Below are the code and all the weights of a small trained network. Each question names an input and a class and asks about switching units off, where a switched-off unit gives its printed mean instead of its output.

import numpy as np


def w(rows, s, z=0):
    codes = np.array(rows[::2]) - 128.0
    scale = np.full(codes.shape[1], s)
    scale[-1] = z or s
    return codes * scale


def f(y):
    return np.maximum(y, 0)


def log_softmax(a):
    a = a - a.max(-1, keepdims=True)
    return a - np.log(np.exp(a).sum(-1, keepdims=True))


def net(x, mask):
    res = np.array(x, float).reshape(1, 7) / 4 @ E
    y = f(res @ A[0][:, :-1].T + A[0][:, -1])
    res = res + np.where(mask, y, B[0][:, -1]) @ B[0][:, :-1]
    return log_softmax(res[-1] @ U[:, :-1].T + U[:, -1])


A, B = {}, {}
E = w([
[61,125,126,184,105,72,162,130,2,192,83],'x0',
[219,89,148,135,163,145,65,139,109,170,81],'x1',
[140,127,104,114,59,95,96,137,73,99,87],'x2',
[124,40,94,105,210,51,147,121,176,177,65],'x3',
[125,169,155,141,150,152,250,205,136,105,94],'x4',
[136,210,88,140,148,42,45,230,158,158,196],'x5',
[118,107,149,186,157,188,94,73,130,205,146],'x6',
],0.0094)
A[0] = w([
[128,131,150,148,143,156,116,167,120,137,176,160],'N0',
[179,150,129,119,153,110,142,157,118,158,131,49],'N1',
[49,149,144,90,109,153,211,82,128,105,120,170],'N2',
[109,187,90,61,60,86,163,175,114,107,146,162],'N3',
[97,107,135,104,73,142,226,108,140,135,149,182],'N4',
[123,184,129,96,90,64,153,164,106,77,135,128],'N5',
[133,151,148,141,107,152,134,111,83,97,133,117],'N6',
[118,184,108,143,92,121,121,129,112,154,131,24],'N7',
[108,71,60,91,131,26,89,148,147,140,128,158],'N8',
[146,98,129,141,185,126,93,142,122,148,135,25],'N9',
[104,106,56,109,131,40,101,124,150,145,134,152],'N10',
[170,87,135,115,116,146,108,107,171,95,114,170],'N11',
[124,93,135,123,156,144,153,63,135,109,145,97],'N12',
[109,138,86,156,119,122,147,127,104,75,130,16],'N13',
[106,176,90,95,74,80,162,169,110,87,138,141],'N14',
[63,144,117,100,133,167,150,129,115,148,124,33],'N15',
[144,205,136,109,65,158,89,155,136,101,167,157],'N16',
[132,137,162,157,144,157,155,129,83,126,139,72],'N17',
[159,77,126,85,145,182,119,108,185,89,127,127],'N18',
[92,106,122,153,122,96,97,126,161,114,114,88],'N19',
[93,88,149,142,129,121,163,147,124,171,117,104],'N20',
[150,214,147,113,62,152,86,137,123,103,182,117],'N21',
[207,85,137,60,133,182,127,60,210,96,130,119],'N22',
[109,115,151,129,123,145,179,67,117,135,82,1],'N23',
[212,119,109,140,88,124,76,160,133,104,145,156],'N24',
[168,137,139,58,122,132,57,170,122,111,113,129],'N25',
[129,135,154,170,124,129,125,110,164,127,168,92],'N26',
[151,55,149,87,172,199,116,122,164,89,139,127],'N27',
[122,190,99,122,193,134,85,157,204,109,211,152],'N28',
[162,142,134,116,140,173,117,101,135,150,116,54],'N29',
[204,143,100,100,141,121,118,127,126,118,114,144],'N30',
[111,105,150,139,99,108,78,83,119,146,132,68],'N31',
[123,159,132,141,160,121,202,209,165,86,80,128],'N32',
[134,114,120,158,137,139,145,159,135,118,99,48],'N33',
[145,151,139,129,145,123,158,142,142,90,103,47],'N34',
[121,200,107,87,158,129,92,166,240,144,237,155],'N35',
[80,107,131,117,99,158,225,102,134,79,122,174],'N36',
[226,147,117,125,108,103,93,149,149,98,137,129],'N37',
[82,174,112,115,123,93,155,158,97,97,126,103],'N38',
[148,166,116,116,173,134,252,219,152,100,104,140],'N39',
],0.013,0.0044)
B[0] = w([
[134,147,82,128,106,143,143,129,134,117,122,160],'N0',
[116,132,150,84,99,137,136,126,128,144,124,150],'N1',
[98,63,92,126,91,155,179,127,145,132,195,205],'N2',
[106,155,98,118,74,97,97,104,147,109,130,193],'N3',
[98,85,100,136,108,190,186,125,144,146,137,194],'N4',
[130,154,40,139,56,124,99,85,200,99,158,184],'N5',
[124,155,111,133,118,110,109,158,166,102,127,159],'N6',
[136,146,122,110,138,145,123,113,107,109,106,147],'N7',
[167,131,169,90,117,97,69,88,95,171,87,207],'N8',
[116,90,78,96,124,143,148,117,148,131,137,160],'N9',
[165,145,149,79,134,80,66,63,104,160,70,194],'N10',
[165,132,160,83,118,118,111,121,130,162,147,184],'N11',
[129,121,113,112,127,175,146,100,125,128,112,170],'N12',
[119,150,109,132,93,122,142,130,163,122,140,145],'N13',
[110,153,92,146,19,110,134,115,197,140,171,187],'N14',
[143,84,117,118,117,122,144,130,116,142,124,147],'N15',
[99,165,80,138,210,161,101,105,108,66,77,197],'N16',
[144,146,156,119,114,141,105,164,141,119,155,152],'N17',
[187,186,199,86,134,151,115,104,97,129,107,201],'N18',
[112,120,147,97,123,130,103,157,112,133,87,147],'N19',
[128,127,138,112,136,165,122,134,106,123,93,165],'N20',
[127,174,99,140,181,136,80,132,138,62,69,196],'N21',
[228,161,164,71,125,187,76,120,114,111,118,230],'N22',
[115,110,91,152,134,157,170,122,162,122,157,178],'N23',
[77,108,108,165,114,73,104,180,132,149,148,185],'N24',
[115,101,140,149,108,85,121,179,137,200,126,181],'N25',
[86,136,97,131,128,157,128,151,129,102,128,152],'N26',
[189,161,138,92,107,175,111,88,123,113,124,202],'N27',
[54,125,114,216,148,124,165,217,146,108,138,230],'N28',
[109,129,153,132,87,126,111,139,149,135,131,152],'N29',
[158,98,160,149,136,112,151,142,123,170,156,166],'N30',
[133,100,166,148,171,151,139,141,125,128,105,163],'N31',
[178,67,193,116,141,186,152,158,94,179,140,201],'N32',
[153,128,134,122,106,131,145,156,123,106,112,142],'N33',
[113,66,144,124,129,144,119,138,99,140,105,152],'N34',
[41,149,127,242,187,146,142,251,123,90,132,251],'N35',
[100,69,94,154,112,161,185,146,145,153,154,211],'N36',
[76,95,148,163,136,105,156,206,137,146,156,186],'N37',
[163,134,124,109,52,147,104,127,200,155,162,169],'N38',
[195,42,189,117,157,195,171,183,74,196,137,222],'N39',
],0.011,0.02)
U = w([
[149,93,212,112,200,221,177,203,104,137,134,203],'0',
[154,88,162,62,62,1,68,118,134,203,115,149],'1',
[188,154,130,133,135,61,180,74,117,65,227,14],'2',
[94,114,94,29,243,68,100,1,85,151,41,91],'3',
[25,72,64,169,97,172,248,181,157,124,184,150],'4',
[138,143,157,62,166,96,214,97,99,58,211,4],'5',
[208,102,135,12,46,217,165,53,141,155,157,146],'6',
[76,251,67,147,107,131,54,135,162,38,134,213],'7',
],0.0081,0.0025)

Each question gives the input, the list of numbers given to net, and the class t.
The units are the neurons (one row each of A and B). Each row of codes is followed by its name. A weight is (code - 128) times the scale printed after its matrix; where a second scale follows, it is the last column's (A, B and U).
mask holds one flag per neuron, in row order. A switched-off neuron (its flag False) gives its mean, the last column of its row in B, instead of its output. The means were averaged over made-up inputs and are rounded, as every weight is.
A unit's drop is (log p(t) with every unit on - log p(t) with that unit switched off) / (log p(t) with every unit on - log p(t) with every unit switched off).
The circuit of an input: a set's keep is (log p(t) with only the set's units on - log p(t) with every unit switched off) / (log p(t) with every unit on - log p(t) with every unit switched off). Starting from the 12 units with the biggest drops (on a tie, the unit counted first), units are removed one at a time, each time the one whose removal leaves the highest keep (on an exact tie, the one counted first), for as long as the keep stays at least 0.8.
circuit, biggest first: the units of the circuit, biggest drop first
unit that matters most: the unit with the biggest drop
k most important neurons: the k neurons with the biggest drops, biggest first
drop of u: that unit's drop, to one decimal
input [5,6,3,-2,3,-1,-5], class 6: circuit, biggest first	[N35]
input [5,-7,6,2,-7,-5,-8], class 6: 3 most important neurons	[N35; N28; N8]
input [-4,2,8,-8,-7,-7,-2], class 7: 2 most important neurons	[N39; N21]
input [-5,4,-4,-6,-2,7,1], class 7: 3 most important neurons	[N21; N16; N39]
input [-1,4,-5,7,-1,3,-5], class 1: 2 most important neurons	[N8; N10]
input [7,8,1,-7,6,3,-8], class 4: 2 most important neurons	[N39; N22]
input [2,-8,8,6,-6,-6,0], class 6: 4 most important neurons	[N35; N28; N8; N10]
input [8,8,-7,-6,3,-5,-4], class 4: 2 most important neurons	[N22; N18]
input [-3,0,0,-6,7,3,5], class 4: 4 most important neurons	[N22; N18; N28; N8]
input [-3,-4,0,8,5,6,-7], class 0: 3 most important neurons	[N39; N35; N32]
input [-6,-6,8,7,-7,7,4], class 1: 2 most important neurons	[N8; N10]
input [-6,-1,-2,-2,6,5,2], class 4: 3 most important neurons	[N28; N35; N8]
input [-8,-6,5,4,2,-2,0], class 6: 2 most important neurons	[N22; N27]
input [-5,6,1,4,-7,-3,-2], class 6: unit that matters most	N22
input [-6,3,-8,7,-8,-2,7], class 6: 2 most important neurons	[N27; N22]
input [5,6,8,-2,-6,-6,1], class 1: 3 most important neurons	[N35; N28; N39]
input [-2,6,-6,-5,-4,7,-2], class 4: 2 most important neurons	[N28; N37]
input [-5,-5,-8,-4,-3,1,4], class 7: drop of N39	0.1
input [2,4,-7,5,-2,8,7], class 4: drop of N27	0.1
input [-1,4,1,-3,0,8,-6], class 7: drop of N21	0.2
input [-1,8,3,8,7,5,-6], class 1: drop of N8	0.3
input [-4,6,-1,8,-1,7,-5], class 1: unit that matters most	N8
